Below is a small trained network, with its code and all its weights. Each question gives an input and a target symbol and asks what happens when units are switched off, that is, made to give their printed mean instead of their output.

import numpy as np


def w(rows, s, z=0):
    codes = np.array(rows[::2]) - 128.0
    scale = np.full(codes.shape[1], s)
    scale[-1] = z or s
    return codes * scale


def norm(h):
    return h / np.sqrt((h * h).mean(-1, keepdims=True) + 1e-5)


def softmax(a):
    e = np.exp(a - a.max(-1, keepdims=True))
    return e / e.sum(-1, keepdims=True)


def log_softmax(a):
    a = a - a.max(-1, keepdims=True)
    return a - np.log(np.exp(a).sum(-1, keepdims=True))


def net(x, mask):
    ids = ['ΘΛΞΦΨΩαβδημπσ'.index(c) for c in x.split()]
    T = len(ids)
    res = E[ids] + P[:T]
    u = 0
    for l in range(3):
        r = norm(res)
        for j in range(2):
            rows = slice(2 * j, 2 * j + 2)
            q, k, v = (r @ M[l][rows].T for M in (Q, K, V))
            z = softmax(np.where(np.tri(T) > 0, q @ k.T / 2**0.5, -1e9)) @ v
            o = O[l][rows]
            res = res + np.where(mask[u + j], z, o[:, -1]) @ o[:, :-1]
        u += 2
    return log_softmax(norm(res)[-1] @ U[:, :-1].T + U[:, -1])


Q, K, V, O = {}, {}, {}, {}
E = w([
[113,117,38,154,122,130],'Θ',
[115,167,90,116,80,134],'Λ',
[64,114,133,136,177,145],'Ξ',
[99,142,144,159,141,159],'Φ',
[106,153,101,102,161,154],'Ψ',
[75,106,135,197,150,121],'Ω',
[59,145,138,53,184,159],'α',
[81,182,78,149,115,215],'β',
[107,154,67,66,174,7],'δ',
[185,69,198,143,91,193],'η',
[200,84,103,144,212,145],'μ',
[144,180,215,195,160,125],'π',
[71,84,107,73,109,92],'σ',
],0.017)
P = w([
[122,113,57,219,97,156],'0',
[2,122,27,211,197,184],'1',
[70,137,97,132,196,158],'2',
[158,151,91,144,121,224],'3',
[74,140,60,125,179,125],'4',
[61,164,84,98,199,152],'5',
],0.0085)
Q[0] = w([
[221,64,249,152,50,129],'0.h0',
[146,85,172,255,234,88],'0.h0',
[37,198,231,144,67,205],'0.h1',
[199,190,135,238,126,231],'0.h1',
],0.042)
K[0] = w([
[223,103,156,188,79,202],'0.h0',
[93,172,222,194,217,153],'0.h0',
[61,234,161,214,3,209],'0.h1',
[200,176,170,155,164,236],'0.h1',
],0.044)
V[0] = w([
[235,126,202,179,96,198],'0.h0',
[135,254,146,175,223,67],'0.h0',
[70,180,177,142,13,86],'0.h1',
[146,168,162,127,138,221],'0.h1',
],0.05)
O[0] = w([
[177,97,169,176,107,73,1],'0.h0',
[77,251,116,153,162,58,185],'0.h0',
[30,109,186,144,98,120,89],'0.h1',
[144,201,130,146,106,161,153],'0.h1',
],0.035,0.063)
Q[1] = w([
[112,92,239,212,125,23],'1.h0',
[224,3,121,116,84,146],'1.h0',
[6,80,119,5,85,171],'1.h1',
[128,187,120,133,108,203],'1.h1',
],0.046)
K[1] = w([
[167,52,60,21,159,121],'1.h0',
[33,64,169,125,148,20],'1.h0',
[76,59,103,3,193,29],'1.h1',
[39,171,106,112,148,153],'1.h1',
],0.047)
V[1] = w([
[201,192,176,125,114,197],'1.h0',
[133,160,201,41,149,51],'1.h0',
[101,74,4,178,109,184],'1.h1',
[144,102,91,74,127,15],'1.h1',
],0.039)
O[1] = w([
[134,180,99,67,70,152,251],'1.h0',
[147,89,180,95,213,140,63],'1.h0',
[104,132,100,252,109,127,192],'1.h1',
[113,61,116,119,216,126,79],'1.h1',
],0.026,0.031)
Q[2] = w([
[146,1,207,172,163,133],'2.h0',
[204,154,70,91,111,142],'2.h0',
[212,20,90,112,118,110],'2.h1',
[114,151,89,106,228,122],'2.h1',
],0.05)
K[2] = w([
[132,189,2,56,191,148],'2.h0',
[99,144,88,173,92,99],'2.h0',
[47,205,153,143,83,146],'2.h1',
[119,19,120,186,93,148],'2.h1',
],0.054)
V[2] = w([
[117,52,31,115,103,224],'2.h0',
[186,174,96,3,202,206],'2.h0',
[236,55,195,12,106,164],'2.h1',
[220,119,36,202,133,43],'2.h1',
],0.042)
O[2] = w([
[119,31,90,113,158,211,126],'2.h0',
[134,60,52,12,62,55,72],'2.h0',
[186,157,212,77,212,252,2],'2.h1',
[250,164,66,217,149,88,239],'2.h1',
],0.025,0.011)
U = w([
[122,89,46,204,156,165,68],'Θ',
[51,108,177,204,130,179,140],'Λ',
[120,115,78,141,117,141,55],'Ξ',
[130,152,200,35,97,123,106],'Φ',
[136,130,86,98,106,125,46],'Ψ',
[92,119,117,232,159,117,103],'Ω',
[116,117,105,92,106,143,70],'α',
[100,190,93,154,8,215,110],'β',
[66,115,94,74,229,58,187],'δ',
[179,89,229,123,126,170,254],'η',
[254,155,54,107,154,107,113],'μ',
[119,183,232,148,143,38,181],'π',
[87,54,146,77,131,208,151],'σ',
],0.0086,0.008)

Each question gives the input, a string of symbols that net reads in full, and the target symbol t.
The units are the heads (2 rows each of Q, K, V and O). Each row of codes is followed by its name. A weight is (code - 128) times the scale printed after its matrix; where a second scale follows, it is the last column's (O and U).
mask holds one flag per head, layer by layer. A switched-off head (its flag False) gives its mean, the last column of its rows in O, instead of its output. The means were averaged over made-up inputs and are rounded, as every weight is.
A unit's drop is (log p(t) with every unit on - log p(t) with that unit switched off) / (log p(t) with every unit on - log p(t) with every unit switched off).
The circuit of an input: a set's keep is (log p(t) with only the set's units on - log p(t) with every unit switched off) / (log p(t) with every unit on - log p(t) with every unit switched off). Starting from all 6 units, units are removed one at a time, each time the one whose removal leaves the highest keep (on an exact tie, the one counted first), for as long as the keep stays at least 0.8.
circuit, biggest first: the units of the circuit, biggest drop first
most important unit: the unit with the biggest drop
which heads matter: for each layer, one digit per head in row order, 1 if its drop is at least 0.15 and else 0, layers parted by /
drop when u is switched off: that unit's drop, to one decimal
input μ μ β β, target μ: circuit, biggest first	2.h1, 0.h0
input μ μ β μ β Ψ, target μ: which heads matter	10 / 00 / 11
input μ η μ μ β β, target μ: circuit, biggest first	2.h1, 0.h1, 1.h1, 0.h0
input δ δ Ψ, target δ: most important unit	0.h1
input δ Ω β Λ π μ, target π: which heads matter	10 / 00 / 10
input σ σ β σ Λ, target σ: which heads matter	10 / 00 / 00
input β δ Θ, target δ: which heads matter	01 / 00 / 00
input δ μ δ Ω, target μ: circuit, biggest first	0.h0, 1.h1
input μ Ξ μ δ, target μ: circuit, biggest first	2.h1, 0.h1
input δ Ξ β, target δ: circuit, biggest first	0.h0, 2.h0
input μ Ψ Φ, target μ: circuit, biggest first	2.h1, 0.h0, 2.h0, 0.h1
input π β Φ η, target η: which heads matter	11 / 00 / 00
input δ σ δ, target δ: circuit, biggest first	0.h1, 1.h0
input μ μ δ, target δ: most important unit	0.h1
input β σ δ α β π, target π: drop when 0.h0 is switched off	0.9
input δ β Λ, target δ: drop when 1.h0 is switched off	0.1
input η Λ δ Ψ η, target η: drop when 0.h0 is switched off	1.2
